The symbols move the units like this.
χ: QP->TT, TP->SQ, JG->QP, FD->DS, RH->CJ, CJ->SD, TR->FD, DH->GB, MD->TR, GL->DJ, GD->BT, QD->JF, HL->HN, NL->FF, JR->MD, NB->NL, SQ->JR, RM->ZG, GG->ZM, HS->QD, BQ->GM, QC->JG, BM->QC, QS->GG, TT->RH, ZG->GD, LQ->RM, BF->DH, BT->BF, FF->PC, ZM->GL, ML->HL, FJ->BQ, JZ->QS, DJ->CM, DS->HS, GM->LQ, HN->BM, PC->JZ, JF->SB, GB->FJ, SD->ML, CM->NB, SB->TP
ε: QP->SB, TP->ZM, JG->JF, FD->NL, RH->SQ, CJ->JR, TR->NB, DH->BM, MD->CM, GL->GD, GD->ML, QD->JZ, HL->FD, NL->GB, JR->DJ, NB->DH, SQ->GL, RM->CJ, GG->RM, HS->PC, BQ->QP, QC->QD, BM->HS, QS->LQ, TT->TP, ZG->SD, LQ->RH, BF->HN, BT->HL, FF->FJ, ZM->ZG, ML->TR, FJ->JG, JZ->GM, DJ->BT, DS->FF, GM->TT, HN->DS, PC->BQ, JF->QS, GB->QC, SD->MD, CM->BF, SB->GG
γ: QP->GM, TP->RH, JG->BQ, FD->HN, RH->RM, CJ->ZG, TR->HL, DH->NL, MD->ML, GL->JR, GD->DJ, QD->JG, HL->BF, NL->DS, JR->SD, NB->FD, SQ->CJ, RM->ZM, GG->TP, HS->QC, BQ->JZ, QC->FJ, BM->GB, QS->SB, TT->LQ, ZG->GL, LQ->GG, BF->NB, BT->CM, FF->HS, ZM->SQ, ML->BT, FJ->PC, JZ->JF, DJ->MD, DS->BM, GM->QS, HN->DH, PC->QD, JF->QP, GB->FF, SD->GD, CM->TR, SB->TT
π: QP->LQ, TP->CJ, JG->GM, FD->BM, RH->ZG, CJ->GD, TR->HN, DH->FF, MD->HL, GL->MD, GD->CM, QD->QP, HL->DH, NL->HS, JR->ML, NB->DS, SQ->SD, RM->GL, GG->SQ, HS->JG, BQ->QS, QC->BQ, BM->FJ, QS->TP, TT->RM, ZG->DJ, LQ->ZM, BF->NL, BT->NB, FF->QD, ZM->JR, ML->BF, FJ->JZ, JZ->SB, DJ->TR, DS->QC, GM->GG, HN->GB, PC->JF, JF->TT, GB->PC, SD->BT, CM->FD, SB->RH
κ: QP->JF, TP->GG, JG->QD, FD->NB, RH->TP, CJ->SQ, TR->CM, DH->HN, MD->DJ, GL->ZG, GD->SD, QD->PC, HL->TR, NL->DH, JR->GL, NB->BF, SQ->ZM, RM->RH, GG->LQ, HS->FF, BQ->JG, QC->HS, BM->DS, QS->GM, TT->SB, ZG->CJ, LQ->TT, BF->HL, BT->ML, FF->GB, ZM->RM, ML->MD, FJ->QC, JZ->BQ, DJ->GD, DS->NL, GM->QP, HN->FD, PC->FJ, JF->JZ, GB->BM, SD->JR, CM->BT, SB->QS
τ: QP->QD, TP->QS, JG->HS, FD->CM, RH->SB, CJ->TP, TR->DJ, DH->HL, MD->GL, GL->RM, GD->CJ, QD->FF, HL->MD, NL->BF, JR->ZM, NB->BT, SQ->GG, RM->TT, GG->GM, HS->NL, BQ->QC, QC->DS, BM->FD, QS->BQ, TT->JF, ZG->RH, LQ->QP, BF->ML, BT->SD, FF->DH, ZM->LQ, ML->JR, FJ->BM, JZ->FJ, DJ->ZG, DS->NB, GM->JG, HN->TR, PC->GB, JF->PC, GB->HN, SD->SQ, CM->GD, SB->JZ

The rows follow the links: the fewer symbols apart two units are, the more alike their rows tend to be.

Each row is also shifted at random along 5 hidden directions that mean nothing.

Some units, each with a row of numbers:
GG
-66 24 -22 11 -5 16 -21 24 -10 -27 -16 -4 0 -9 4 3 31 17 10 -42 92 -6 10 1 -1 -4 20 -53 -26 -33 -1 7 11 -51 -47 -3 12 51 -14 37 -30
TP
-64 10 -12 -14 14 20 -7 25 -17 -30 3 -15 -11 1 23 -8 33 -7 -32 -52 -22 14 14 9 11 2 -10 2 5 -32 7 -14 7 25 -4 -2 8 16 -35 45 11
HL
95 -20 31 -33 16 -7 6 -30 32 47 33 -33 -25 -22 7 7 -5 31 -1 24 31 -39 7 -11 19 20 0 30 30 3 -3 25 -3 69 10 1 -42 -21 8 -22 -22
JR
-34 -19 -16 -7 19 -6 -32 -23 33 30 -47 1 -50 -15 5 9 49 33 -9 -24 -4 -15 -17 -8 24 -8 27 -111 -7 -38 -2 33 26 -104 10 14 43 2 8 -4 -9
NB
51 -19 15 -6 0 -15 10 -24 27 44 15 2 -5 -16 -12 14 -21 10 19 41 12 -21 -3 -2 2 10 12 73 13 15 -7 21 -6 29 15 3 -31 -27 31 -38 -16
GB
28 1 43 -15 -17 -12 28 -2 -8 1 46 -45 30 10 -3 -15 -52 7 2 48 6 -16 13 -13 -11 6 -31 -11 5 57 2 -20 -30 55 0 -14 -28 -20 -11 -16 -5
QP
-49 37 3 12 -20 16 -3 34 -27 -41 14 -29 34 4 -1 -13 -5 2 8 -15 82 1 26 -4 -15 6 -3 17 -24 8 0 -27 -10 -6 -49 -17 -10 44 -23 32 -26
QS
-44 25 4 -9 -2 24 5 44 -38 -50 35 -32 24 10 25 -21 -5 -20 -22 -37 -3 21 28 11 -3 10 -27 98 5 -5 5 -34 -12 79 -17 -16 -18 18 -44 49 7
MD
-117 -30 6 -18 17 -11 -2 -30 32 45 -3 10 -37 -14 3 11 12 18 -6 11 -27 -18 -13 -1 22 3 10 -29 21 -16 1 32 11 12 31 15 -5 -24 17 -27 1
DH
8 -10 -3 26 -18 -26 9 -29 16 34 -18 41 16 2 -35 17 -30 0 45 55 16 -9 -16 -13 -18 -4 18 10 -13 37 -16 15 -3 -51 0 6 -1 -16 51 -45 -10
HN
-1 -14 5 13 -9 -15 17 -20 16 36 6 35 15 -6 -20 15 -41 -15 27 52 -14 -3 -9 2 -15 7 5 99 12 32 -11 10 -9 36 18 7 -28 -29 38 -40 -3
DJ
-85 -26 -2 -20 23 -3 -7 -24 33 39 2 9 -35 -29 6 17 18 15 -3 2 -4 -16 -13 5 20 6 17 2 24 -25 2 36 12 36 22 14 -16 -15 17 -18 -8
BQ
7 14 3 4 -5 7 23 33 -44 -48 18 -11 37 35 5 -22 -31 -43 -25 -6 -92 41 11 3 -16 -6 -44 61 4 26 9 -53 -16 50 11 -13 8 -13 -34 23 41
ZM
-70 9 -9 -19 14 20 -18 13 5 -4 9 -16 -26 -25 18 9 44 20 -9 -46 68 -20 12 6 17 9 15 -13 1 -45 4 12 15 22 -22 1 -16 29 -21 30 -24
JZ
133 23 -11 21 -16 7 -2 33 -33 -51 -16 -21 23 29 -1 -25 -3 -19 -5 -22 -35 31 14 0 -10 -3 -11 82 -20 10 -9 -40 -13 -53 -17 -18 32 11 -27 27 4
TR
80 -23 17 -24 17 -10 8 -33 35 48 12 3 -26 -18 0 18 -3 14 -3 25 4 -23 -13 -1 16 3 4 -44 21 -6 8 30 5 45 25 12 -26 -21 19 -25 -2
RH
-54 16 -10 -10 6 25 -17 25 -1 -19 6 -28 -16 -22 20 -2 40 19 -6 -47 63 -9 18 4 17 14 18 57 -4 -40 -2 -2 7 6 -31 -11 -9 35 -27 40 -25
ZG
17 -8 -34 2 19 21 -25 1 20 14 -17 47 -29 -36 4 28 40 5 3 -39 55 -10 -14 17 15 -1 32 -38 3 -60 8 36 30 6 -9 25 -5 27 16 20 -7
QD
58 16 25 -4 -13 -2 15 18 -34 -43 15 -51 31 36 3 -32 -33 -12 -18 7 -50 16 14 -14 -10 -11 -42 -55 -8 40 10 -46 -25 -11 -2 -18 18 -1 -35 11 20
ML
73 -23 -4 -7 14 -8 -14 -26 37 46 -13 8 -37 -22 0 17 22 22 6 3 22 -26 -11 -2 22 3 25 -15 13 -27 -6 37 18 -11 15 14 -8 -10 24 -22 -15

In each set, the symbols that take the first to the second take the third to the fourth, perhaps in another order. Give the fourth.
Answer with the unit's name.
A 1 -14 4 -36 32 10 -16 -7 19 12 17 -36 -49 -22 33 -5 42 19 -42 -39 -29 -9 11 7 35 13 -1 32 33 -42 7 10 10 51 22 2 -13 -7 -27 19 3
B 6 -31 -3 -11 22 -3 6 -28 29 46 1 41 -24 -18 -1 23 2 -5 -8 13 -47 -2 -22 13 13 0 5 9 27 -18 1 31 13 51 42 19 -14 -34 22 -25 24
C -17 13 -7 -17 10 21 -21 22 1 -13 3 -35 -25 -25 25 -2 47 27 -15 -51 68 -16 17 0 16 15 16 23 -5 -44 -2 7 14 -1 -30 -7 -6 38 -23 38 -30
D SD

A -75 -29 7 -23 25 -9 -2 -34 33 44 -2 12 -36 -15 2 13 15 9 -13 9 -41 -13 -14 1 21 2 4 -32 24 -19 0 28 12 21 40 19 -3 -26 12 -23 11
B -45 7 -11 -13 15 17 -17 20 -3 -22 -9 -17 -20 -8 21 -6 38 4 -25 -50 4 8 8 4 14 3 4 -17 -4 -38 6 -5 6 -14 -8 0 11 23 -32 37 -3
C -102 19 -5 -2 3 18 4 30 -35 -49 3 -7 15 22 12 -16 1 -27 -30 -34 -56 30 2 3 -5 -17 -30 -70 -3 -4 20 -31 -1 12 2 0 27 10 -37 36 35
D QC

A -25 -30 6 -20 21 -14 -7 -34 33 41 -5 8 -37 -13 5 12 13 11 -15 11 -53 -10 -17 -3 21 4 3 -9 23 -16 -1 27 12 12 41 14 -2 -33 12 -28 11
B -45 4 10 19 -29 -9 28 4 -15 0 28 18 49 10 -23 0 -57 -18 35 53 25 3 5 2 -26 0 -10 73 -3 51 -3 -14 -18 47 -9 -6 -29 -4 21 -19 -5
C -88 -14 -12 -7 14 -3 -22 -20 35 38 -20 12 -41 -29 4 18 37 24 7 -11 34 -20 -7 0 16 12 32 1 5 -35 -7 37 20 -33 5 10 -3 2 19 -7 -22
D NL

A 64 9 21 7 -23 -16 17 -2 -8 -4 17 -19 32 15 -18 -9 -41 3 18 43 17 -6 6 -11 -18 -1 -14 1 -8 47 -3 -17 -21 -7 -13 -16 -7 -5 7 -18 -10
B -111 12 54 -7 -29 -19 17 -3 -7 -5 37 -85 32 20 -11 -25 -44 36 16 50 61 -36 25 -38 -13 10 -18 -18 -15 69 -9 -26 -34 -22 -30 -33 -18 -1 -10 -20 -37
C 66 -19 -7 -22 24 16 -5 -8 27 31 12 32 -36 -40 16 24 28 6 -5 -21 33 -18 -11 15 17 1 19 -26 24 -50 14 42 18 77 11 22 -33 3 11 5 -5
D DJ

A -81 -11 30 -6 -9 -13 35 -16 3 25 42 23 30 -1 -18 13 -58 -13 22 63 7 -12 -9 -1 -20 -6 -20 -42 15 47 11 1 -19 94 14 8 -40 -27 26 -34 11
B 10 -18 32 -17 -5 -9 33 -23 7 28 45 5 14 6 -5 7 -46 -11 4 50 -23 -10 -4 -3 -10 -4 -27 -16 25 38 12 4 -17 101 26 7 -43 -33 16 -32 17
C 58 -22 -1 11 -3 -21 7 -30 19 40 -12 29 -3 1 -16 5 -24 -12 17 42 -58 3 -16 1 -3 5 6 102 11 23 -14 10 -2 -3 38 3 -4 -38 38 -45 11
D NB

A 8 -11 5 -33 22 22 -11 -1 28 25 28 -15 -37 -45 24 17 41 25 -13 -33 74 -33 14 11 26 23 21 78 24 -51 0 27 12 79 -9 -2 -51 13 -9 17 -32
B -35 -21 0 -7 8 -7 0 -32 38 53 6 29 -23 -35 -7 27 8 19 22 22 57 -31 -13 4 1 5 24 -22 11 -14 -2 45 12 27 8 19 -30 -7 38 -25 -19
C -73 27 -19 7 -3 22 -11 29 -22 -38 -3 7 7 -2 7 1 21 -3 0 -38 52 8 8 7 -4 -8 6 -67 -17 -27 10 -8 6 -7 -35 2 8 42 -16 40 -9
D SQ

A 120 25 -17 23 -14 18 13 33 -43 -51 7 28 43 23 -3 -3 -21 -47 -1 -12 -23 40 5 16 -22 -10 -20 45 -6 10 8 -33 -5 34 -11 -1 7 12 -13 31 26
B -131 14 -17 3 11 27 3 30 -26 -40 9 21 13 4 13 -5 4 -33 -18 -41 -26 28 5 21 -5 0 -16 16 5 -24 15 -20 5 59 -2 5 -1 12 -28 43 26
C 24 -3 41 -7 -22 -25 11 -18 10 15 15 -61 18 21 -9 -18 -35 30 11 53 11 -25 10 -30 -7 6 -11 -16 -5 55 -11 -13 -27 -42 -9 -23 -1 -18 -2 -27 -25
D JG

A -70 14 23 1 -18 -8 22 9 -32 -35 12 -28 40 41 -3 -22 -45 -18 -9 29 -58 18 10 -15 -19 -14 -38 -49 -7 54 12 -43 -25 0 7 -12 13 -13 -19 -1 28
B -21 16 -18 3 7 18 -16 25 -17 -37 -16 -5 -8 2 16 -4 32 -4 -21 -53 1 12 8 3 4 -3 -2 -56 -9 -32 11 -9 9 -23 -16 0 25 29 -26 43 10
C -5 18 13 -23 7 20 -7 37 -28 -45 20 -54 0 13 30 -21 24 2 -40 -48 -15 9 25 1 11 -2 -28 -39 1 -17 15 -35 -5 25 -12 -13 9 21 -56 48 11
D SD

A 75 32 11 5 -24 1 -7 25 -24 -43 0 -69 23 19 0 -28 4 24 1 -13 65 -7 25 -23 -11 -1 -1 -64 -34 21 -2 -30 -12 -85 -51 -27 23 40 -30 27 -30
B 51 21 2 17 -21 -2 14 19 -33 -39 2 -10 36 32 -6 -20 -32 -21 1 7 -31 27 9 -7 -19 -9 -23 16 -17 36 -1 -35 -15 -22 -9 -15 18 3 -14 3 15
C 89 13 -8 30 -22 -4 15 16 -29 -27 -4 26 44 28 -17 -10 -38 -37 15 19 -42 37 0 4 -30 -10 -17 52 -10 35 -3 -31 -11 -8 -2 -5 13 -8 5 -3 22
D FF

A 54 2 13 16 -19 -15 19 -9 -14 -6 0 5 33 27 -21 -3 -43 -12 14 43 -15 6 -12 -9 -24 -22 -21 -112 -13 49 6 -17 -14 -27 3 -1 15 -10 10 -23 13
B 8 10 10 11 -18 0 33 16 -31 -27 29 29 53 24 -12 -1 -57 -47 10 33 -42 26 0 12 -30 -13 -34 31 5 47 12 -26 -19 90 9 3 -19 -15 5 -2 35
C 2 -22 36 -32 7 -13 12 -26 30 46 37 -38 -12 -16 4 4 -17 28 2 41 19 -36 5 -12 13 19 0 55 23 16 -5 20 -9 64 15 -4 -48 -28 13 -31 -22
D FD

A 48 -2 38 -7 -16 -16 19 -8 -6 6 28 -38 21 13 -7 -15 -41 5 6 47 -9 -11 12 -19 -9 10 -21 47 8 51 -8 -18 -24 24 4 -17 -24 -22 2 -28 -8
B 59 -21 12 -7 6 -8 25 -23 13 33 24 40 5 -9 -14 20 -34 -11 13 47 -8 -6 -17 4 -7 -2 -7 -25 22 20 11 20 -3 81 23 16 -35 -25 30 -32 15
C -96 2 -9 -13 22 10 -17 7 11 0 -6 -16 -35 -20 21 -1 43 12 -16 -44 9 -2 8 5 26 10 14 53 7 -46 -3 9 13 8 -1 1 -7 10 -21 26 -9
D GG

A -53 12 -11 1 5 4 -28 15 -4 -25 -37 -34 -22 9 17 -20 45 19 -26 -48 -25 13 7 -7 17 0 6 -13 -14 -28 -7 -14 9 -105 -8 -12 47 21 -28 28 -3
B 8 -3 -18 -16 26 18 -18 14 -3 -21 -8 5 -29 -4 26 -1 38 -13 -43 -58 -63 26 -4 14 23 -6 -3 -14 15 -49 13 -4 19 24 23 11 15 -1 -29 33 29
C 79 22 -13 3 -1 23 6 42 -40 -58 15 1 24 17 15 -13 1 -34 -22 -38 -19 31 18 14 -10 -6 -27 30 -3 -8 12 -35 -6 51 -12 -3 0 24 -40 46 21
D TT

A 86 -13 37 -19 -5 -18 16 -26 12 23 20 -39 -2 7 -2 -9 -29 20 -3 46 -13 -19 -2 -14 -4 1 -14 -39 10 37 -1 0 -18 11 16 -8 -14 -29 4 -31 -1
B 40 3 14 13 -14 -18 22 -4 -12 -6 4 2 34 29 -13 -14 -49 -24 6 38 -59 19 0 -5 -23 -5 -23 50 -1 56 -7 -26 -19 -3 14 -8 5 -29 7 -22 21
C 22 36 7 4 -20 17 4 37 -35 -47 23 -21 35 9 3 -12 -8 -2 1 -16 64 0 21 0 -15 0 -15 -30 -16 9 7 -30 -13 22 -45 -14 -8 37 -24 35 -14
D TT

A -12 20 -1 1 -8 16 1 33 -35 -51 6 -21 18 27 13 -22 0 -20 -28 -30 -43 27 15 4 -7 -3 -25 16 -7 -1 8 -40 -9 4 -7 -14 15 9 -38 36 21
B 41 20 -14 3 -1 17 -13 31 -26 -43 -15 -17 1 7 17 -12 26 -6 -19 -47 7 13 12 1 4 1 -4 -5 -13 -25 3 -18 6 -34 -22 -4 23 29 -35 40 -2
C 4 19 30 -8 -15 -8 2 16 -24 -42 6 -85 25 38 4 -39 -18 18 -14 6 -18 1 22 -29 -7 -7 -29 -69 -21 43 3 -48 -26 -68 -18 -30 29 6 -42 13 -4
D JF

A 101 14 23 -3 -17 -10 15 11 -20 -22 17 -46 32 27 -3 -23 -39 -6 -5 21 -38 9 12 -12 -12 4 -29 54 -5 44 -3 -36 -25 2 -3 -24 -3 -16 -19 -2 6
B -33 28 13 -3 -12 9 -4 32 -28 -47 6 -62 15 24 13 -27 8 16 -15 -28 21 -1 23 -9 -4 -2 -16 -50 -23 9 3 -34 -13 -45 -33 -19 18 30 -41 34 -12
C 38 -27 47 -47 12 -31 -19 -41 50 53 -3 -116 -60 -3 18 -25 27 72 -25 18 -26 -44 13 -38 41 23 3 9 13 6 -22 10 -4 -84 24 -27 8 -32 -14 -38 -40
D DS

